Here is a tiny trained network, its code and every weight. The questions are about switching its units off for an input and a class, where a switched-off unit gives its printed mean instead of its output.

import numpy as np


def w(rows, s, z=0):
    codes = np.array(rows[::2]) - 128.0
    scale = np.full(codes.shape[1], s)
    scale[-1] = z or s
    return codes * scale


def norm(h):
    return h / np.sqrt((h * h).mean(-1, keepdims=True) + 1e-5)


def f(y):
    return y / 2 * (1 + np.tanh(0.7978845608 * (y + 0.044715 * y**3)))


def log_softmax(a):
    a = a - a.max(-1, keepdims=True)
    return a - np.log(np.exp(a).sum(-1, keepdims=True))


def net(x, mask):
    res = np.array(x, float).reshape(1, 4) / 4 @ E
    u = 0
    for l in range(2):
        y = f(norm(res) @ A[l][:, :-1].T + A[l][:, -1])
        res = res + np.where(mask[u : u + 8], y, B[l][:, -1]) @ B[l][:, :-1]
        u += 8
    return log_softmax(norm(res)[-1] @ U[:, :-1].T + U[:, -1])


A, B = {}, {}
E = w([
[40,192,75,133,26,127,103,156,192,178,174,56],'x0',
[143,121,141,60,121,120,117,103,105,143,134,118],'x1',
[182,96,134,106,75,85,11,218,122,19,45,102],'x2',
[197,78,91,178,118,165,56,127,2,165,203,58],'x3',
],0.0078)
A[0] = w([
[159,104,185,67,154,88,89,145,112,208,183,111,64],'0.n1',
[154,177,8,71,58,94,68,237,238,149,129,18,46],'0.n2',
[120,63,129,95,82,60,31,230,163,15,61,102,3],'0.n3',
[243,70,88,192,65,211,95,164,65,151,239,23,83],'0.n4',
[26,124,191,91,93,51,138,123,210,149,5,172,109],'0.n5',
[39,29,169,154,184,156,191,75,171,235,131,52,65],'0.n6',
[63,151,51,112,94,76,187,117,161,162,231,34,67],'0.n7',
[203,48,211,133,179,113,182,159,65,1,99,182,60],'0.n8',
],0.0056,0.0029)
B[0] = w([
[85,127,109,138,155,133,131,164,145,141,119,151,133],'0.n1',
[255,151,110,134,143,195,98,133,172,109,83,132,226],'0.n2',
[66,179,150,120,189,76,119,123,66,133,216,153,254],'0.n3',
[58,25,115,139,77,43,128,127,153,178,58,121,251],'0.n4',
[51,25,58,158,87,128,154,121,91,136,86,109,227],'0.n5',
[148,127,215,150,164,105,13,207,102,49,160,143,185],'0.n6',
[178,154,124,125,140,195,179,113,120,109,137,151,192],'0.n7',
[191,145,51,90,105,205,139,181,173,153,155,95,237],'0.n8',
],0.0096,0.0074)
A[1] = w([
[88,82,108,118,108,114,172,110,145,125,58,139,147],'1.n1',
[117,157,126,91,138,149,74,195,148,124,72,111,126],'1.n2',
[86,141,142,60,153,123,168,140,79,169,107,144,227],'1.n3',
[40,86,117,107,116,89,172,135,149,124,51,101,62],'1.n4',
[210,91,144,105,203,159,145,151,188,192,97,93,97],'1.n5',
[105,175,154,123,179,29,41,224,81,104,171,142,8],'1.n6',
[87,123,228,151,191,155,142,127,134,185,203,163,7],'1.n7',
[136,205,123,136,2,148,118,105,148,143,132,85,139],'1.n8',
],0.0095,0.0016)
B[1] = w([
[166,29,131,145,125,139,17,90,43,169,128,132,219],'1.n1',
[147,182,170,172,119,132,179,60,154,87,188,137,193],'1.n2',
[106,128,61,191,102,142,102,132,179,138,129,55,161],'1.n3',
[146,55,165,159,105,53,80,155,50,231,110,130,238],'1.n4',
[135,228,103,158,118,211,163,167,200,109,60,241,203],'1.n5',
[55,193,208,114,140,109,207,31,158,128,161,86,254],'1.n6',
[106,178,169,56,87,48,106,100,137,35,167,39,207],'1.n7',
[184,100,111,45,253,227,193,194,128,100,68,239,159],'1.n8',
],0.0079,0.0077)
U = w([
[85,27,120,133,74,62,82,123,81,208,64,120,155],'0',
[79,247,203,90,123,45,140,80,128,59,177,49,243],'1',
[205,190,96,93,148,223,161,170,159,108,84,205,3],'2',
],0.013,0.0012)

Each question gives the input, the list of numbers given to net, and the class t.
The units are the neurons (one row each of A and B). Each row of codes is followed by its name. A weight is (code - 128) times the scale printed after its matrix; where a second scale follows, it is the last column's (A, B and U).
mask holds one flag per neuron, layer by layer. A switched-off neuron (its flag False) gives its mean, the last column of its row in B, instead of its output. The means were averaged over made-up inputs and are rounded, as every weight is.
A unit's drop is (log p(t) with every unit on - log p(t) with that unit switched off) / (log p(t) with every unit on - log p(t) with every unit switched off).
The circuit of an input: a set's keep is (log p(t) with only the set's units on - log p(t) with every unit switched off) / (log p(t) with every unit on - log p(t) with every unit switched off). Starting from the 12 units with the biggest drops (on a tie, the unit counted first), units are removed one at a time, each time the one whose removal leaves the highest keep (on an exact tie, the one counted first), for as long as the keep stays at least 0.8.
circuit, biggest first: the units of the circuit, biggest drop first
most important unit: the unit with the biggest drop
top k neurons: the k neurons with the biggest drops, biggest first
k most important neurons of layer l: the k neurons of layer l with the biggest drops, biggest first
drop of u: that unit's drop, to one decimal
input [6,7,3,4], class 2: circuit, biggest first : [0.n2]
input [-2,5,-6,-6], class 0: top 2 neurons : [0.n5; 0.n3]
input [-1,-8,-1,0], class 1: top 3 neurons : [0.n5; 0.n4; 0.n2]
input [4,7,7,-7], class 0: 2 most important neurons of layer 0 : [0.n5; 0.n6]
input [5,0,-6,-6], class 0: top 2 neurons : [0.n5; 0.n3]
input [-8,-6,8,7], class 1: 2 most important neurons of layer 0 : [0.n2; 0.n5]
input [-3,-6,-6,5], class 1: top 2 neurons : [0.n6; 0.n5]
input [8,0,4,-6], class 2: top 2 neurons : [0.n2; 0.n4]
input [-4,-5,6,-7], class 0: top 2 neurons : [0.n5; 0.n6]
input [7,7,-5,4], class 2: top 2 neurons : [0.n3; 0.n7]
input [0,-4,-3,2], class 1: 2 most important neurons of layer 0 : [0.n6; 0.n5]
input [-6,-3,-6,-7], class 0: 3 most important neurons of layer 0 : [0.n5; 0.n2; 0.n3]
input [2,6,6,-4], class 1: top 2 neurons : [0.n3; 0.n4]
input [-6,-3,-7,-4], class 1: most important unit : 1.n7
input [-6,6,0,-4], class 2: 2 most important neurons of layer 0 : [0.n8; 0.n4]
input [0,-5,3,-7], class 0: drop of 0.n5 : 0.3
input [-8,-4,2,1], class 2: drop of 0.n1 : 0.0
input [-1,2,3,0], class 1: drop of 0.n3 : 1.4
input [4,1,0,3], class 2: drop of 1.n5 : 0.1
input [-4,-4,6,0], class 1: most important unit : 0.n3
